Below is a small trained network, with its code and all its weights. Each question gives an input and a class and asks what happens when units are switched off, that is, made to give their printed mean instead of their output.

import numpy as np


def w(rows, s, z=0):
    codes = np.array(rows[::2]) - 128.0
    scale = np.full(codes.shape[1], s)
    scale[-1] = z or s
    return codes * scale


def norm(h):
    return h / np.sqrt((h * h).mean(-1, keepdims=True) + 1e-5)


def f(y):
    return np.maximum(y, 0)


def log_softmax(a):
    a = a - a.max(-1, keepdims=True)
    return a - np.log(np.exp(a).sum(-1, keepdims=True))


def net(x, mask):
    res = np.array(x, float).reshape(1, 7) / 4 @ E
    u = 0
    for l in range(3):
        y = f(norm(res) @ A[l][:, :-1].T + A[l][:, -1])
        res = res + np.where(mask[u : u + 12], y, B[l][:, -1]) @ B[l][:, :-1]
        u += 12
    return log_softmax(norm(res)[-1] @ U[:, :-1].T + U[:, -1])


A, B = {}, {}
E = w([
[128,127,126,125,126,135],'x0',
[134,128,128,126,130,118],'x1',
[126,130,127,122,122,135],'x2',
[221,139,155,213,24,115],'x3',
[130,127,128,130,129,129],'x4',
[46,79,7,158,98,101],'x5',
[178,211,63,152,164,149],'x6',
],0.013)
A[0] = w([
[75,127,91,98,165,118,134],'L0N0',
[109,42,179,120,111,124,203],'L0N1',
[125,88,57,164,64,131,2],'L0N2',
[157,158,203,109,164,138,227],'L0N3',
[104,149,188,114,171,146,35],'L0N4',
[151,109,104,138,83,121,36],'L0N5',
[102,145,169,71,247,138,147],'L0N6',
[113,79,138,145,157,137,187],'L0N7',
[155,210,72,141,155,142,135],'L0N8',
[157,134,181,82,167,154,137],'L0N9',
[159,114,120,203,71,95,24],'L0N10',
[161,129,142,209,52,127,139],'L0N11',
],0.016,0.0065)
B[0] = w([
[196,88,243,97,177,165,211],'L0N0',
[95,51,197,78,7,60,217],'L0N1',
[33,205,79,165,114,45,178],'L0N2',
[166,156,190,145,32,230,232],'L0N3',
[93,146,73,154,57,97,161],'L0N4',
[121,157,78,139,63,148,148],'L0N5',
[65,174,2,208,36,72,245],'L0N6',
[163,119,92,23,96,104,174],'L0N7',
[177,210,129,236,223,145,207],'L0N8',
[54,221,105,201,34,87,198],'L0N9',
[68,194,112,170,76,122,187],'L0N10',
[166,159,180,119,49,184,229],'L0N11',
],0.0089,0.012)
A[1] = w([
[146,107,106,131,249,145,26],'L1N0',
[80,83,139,92,97,77,179],'L1N1',
[115,145,125,123,113,131,88],'L1N2',
[136,160,84,122,214,110,19],'L1N3',
[86,87,122,138,95,194,78],'L1N4',
[131,109,135,144,140,122,77],'L1N5',
[148,195,85,158,159,166,111],'L1N6',
[132,123,138,129,83,240,110],'L1N7',
[189,126,206,104,134,177,91],'L1N8',
[157,167,120,173,178,121,108],'L1N9',
[146,56,123,49,167,68,2],'L1N10',
[128,136,59,177,149,137,77],'L1N11',
],0.015,0.0049)
B[1] = w([
[13,41,245,166,230,101,159],'L1N0',
[180,141,39,30,137,129,254],'L1N1',
[120,156,144,99,156,95,155],'L1N2',
[55,95,189,164,158,109,169],'L1N3',
[139,131,159,104,103,76,166],'L1N4',
[166,117,106,129,128,101,128],'L1N5',
[161,133,88,136,182,181,244],'L1N6',
[112,92,168,84,178,95,210],'L1N7',
[151,63,180,56,162,185,169],'L1N8',
[91,97,129,77,31,104,200],'L1N9',
[150,127,31,92,171,95,169],'L1N10',
[122,120,169,181,172,155,196],'L1N11',
],0.012,0.0086)
A[2] = w([
[168,123,165,109,130,156,87],'L2N0',
[176,130,185,109,124,158,50],'L2N1',
[93,179,97,153,166,163,105],'L2N2',
[149,70,205,43,85,116,100],'L2N3',
[134,94,89,92,206,122,134],'L2N4',
[132,120,201,93,154,169,1],'L2N5',
[73,76,104,109,196,105,120],'L2N6',
[206,129,199,174,213,248,155],'L2N7',
[131,126,143,132,84,139,16],'L2N8',
[115,146,151,153,58,164,102],'L2N9',
[200,190,97,171,140,163,68],'L2N10',
[152,111,120,168,113,108,84],'L2N11',
],0.017,0.0037)
B[2] = w([
[162,134,146,79,157,162,158],'L2N0',
[158,82,140,42,215,139,172],'L2N1',
[136,123,164,194,168,101,197],'L2N2',
[102,201,151,248,200,148,232],'L2N3',
[135,34,145,140,178,108,177],'L2N4',
[93,194,90,176,97,114,154],'L2N5',
[183,58,225,189,172,196,187],'L2N6',
[147,103,69,52,38,76,228],'L2N7',
[83,136,153,112,151,107,170],'L2N8',
[122,32,100,111,188,90,248],'L2N9',
[117,171,51,106,210,226,213],'L2N10',
[111,163,96,132,157,112,139],'L2N11',
],0.013,0.011)
U = w([
[59,134,107,95,10,62,254],'0',
[102,188,43,210,150,166,164],'1',
[117,23,79,46,153,83,54],'2',
[108,54,158,189,208,141,106],'3',
[124,111,252,106,104,137,66],'4',
[202,138,101,43,137,200,54],'5',
],0.026,0.0025)

Each question gives the input, the list of numbers given to net, and the class t.
The units are the neurons (one row each of A and B). Each row of codes is followed by its name. A weight is (code - 128) times the scale printed after its matrix; where a second scale follows, it is the last column's (A, B and U).
mask holds one flag per neuron, layer by layer. A switched-off neuron (its flag False) gives its mean, the last column of its row in B, instead of its output. The means were averaged over made-up inputs and are rounded, as every weight is.
A unit's drop is (log p(t) with every unit on - log p(t) with that unit switched off) / (log p(t) with every unit on - log p(t) with every unit switched off).
unit that matters most: the unit with the biggest drop
top k neurons: the k neurons with the biggest drops, biggest first
top k neurons in layer l: the k neurons of layer l with the biggest drops, biggest first
drop of u: that unit's drop, to one decimal
input [-1,7,-3,-6,4,-4,0], class 0: unit that matters most	L0N8
input [3,-8,3,-6,1,-2,0], class 0: top 2 neurons	L0N6; L0N8
input [4,-3,-3,8,-3,-6,2], class 5: top 2 neurons	L0N1; L2N7
input [1,-5,-2,-3,-2,1,8], class 3: top 3 neurons	L1N0; L0N3; L0N11
input [2,5,3,-4,-2,0,0], class 0: top 2 neurons	L0N6; L0N8
input [0,-6,1,-5,2,2,1], class 3: top 2 neurons	L0N1; L0N3
input [2,6,3,4,7,6,0], class 0: top 4 neurons	L0N8; L2N3; L1N6; L2N10
input [4,-4,7,8,1,0,0], class 4: top 2 neurons	L0N11; L0N6
input [1,7,-2,1,6,-4,1], class 5: top 3 neurons in layer 0	L0N3; L0N1; L0N2
input [-6,-4,-7,-5,2,-2,1], class 1: top 2 neurons in layer 0	L0N1; L0N6
input [-8,3,1,-2,-2,1,0], class 2: top 2 neurons	L0N3; L0N11
input [7,-3,-4,3,8,0,-3], class 4: top 3 neurons	L0N6; L0N11; L0N9
input [-6,4,-8,0,3,7,3], class 3: top 4 neurons in layer 0	L0N3; L0N6; L0N9; L0N11
input [5,-3,-5,7,-1,-8,2], class 5: top neuron in layer 0	L0N1
input [-7,2,-7,3,-4,-1,0], class 4: top 2 neurons	L0N8; L0N11
input [-8,0,-7,-5,-3,0,1], class 1: top 2 neurons	L0N6; L0N1
input [5,-6,7,3,-5,-3,4], class 5: drop of L0N2	0.0
input [3,-3,1,-7,7,-8,6], class 1: drop of L0N6	0.2
input [5,4,-6,7,3,-8,3], class 5: drop of L0N1	0.1
input [4,1,7,-8,-5,3,2], class 3: unit that matters most	L0N1
